Questions about the grid below.
1) Find the entry just right of 150.
2) Find the 1st entry in reading order.
3) Find the smallest entry in the first row.
4) Find the smallest entry.
5) Find the entry just left of 116.
6) Find the entry just left of 145.
7) Find the smallest entry in the last row.
8) Find the 3rd entry from the end, reading row by row.
[[104 129 102 131 107 112]
 [139 119 109 108 114 109]
 [110 149 121 119 149 116]
 [123 152 150 113 112 130]
 [153 118 135 153 107 117]
 [147 108 101 143 137 146]
 [117 129 152 138 145 138]
 [134 105 144 110 146 146]]
1) 113
2) 104
3) 102
4) 101
5) 149
6) 138
7) 105
8) 110
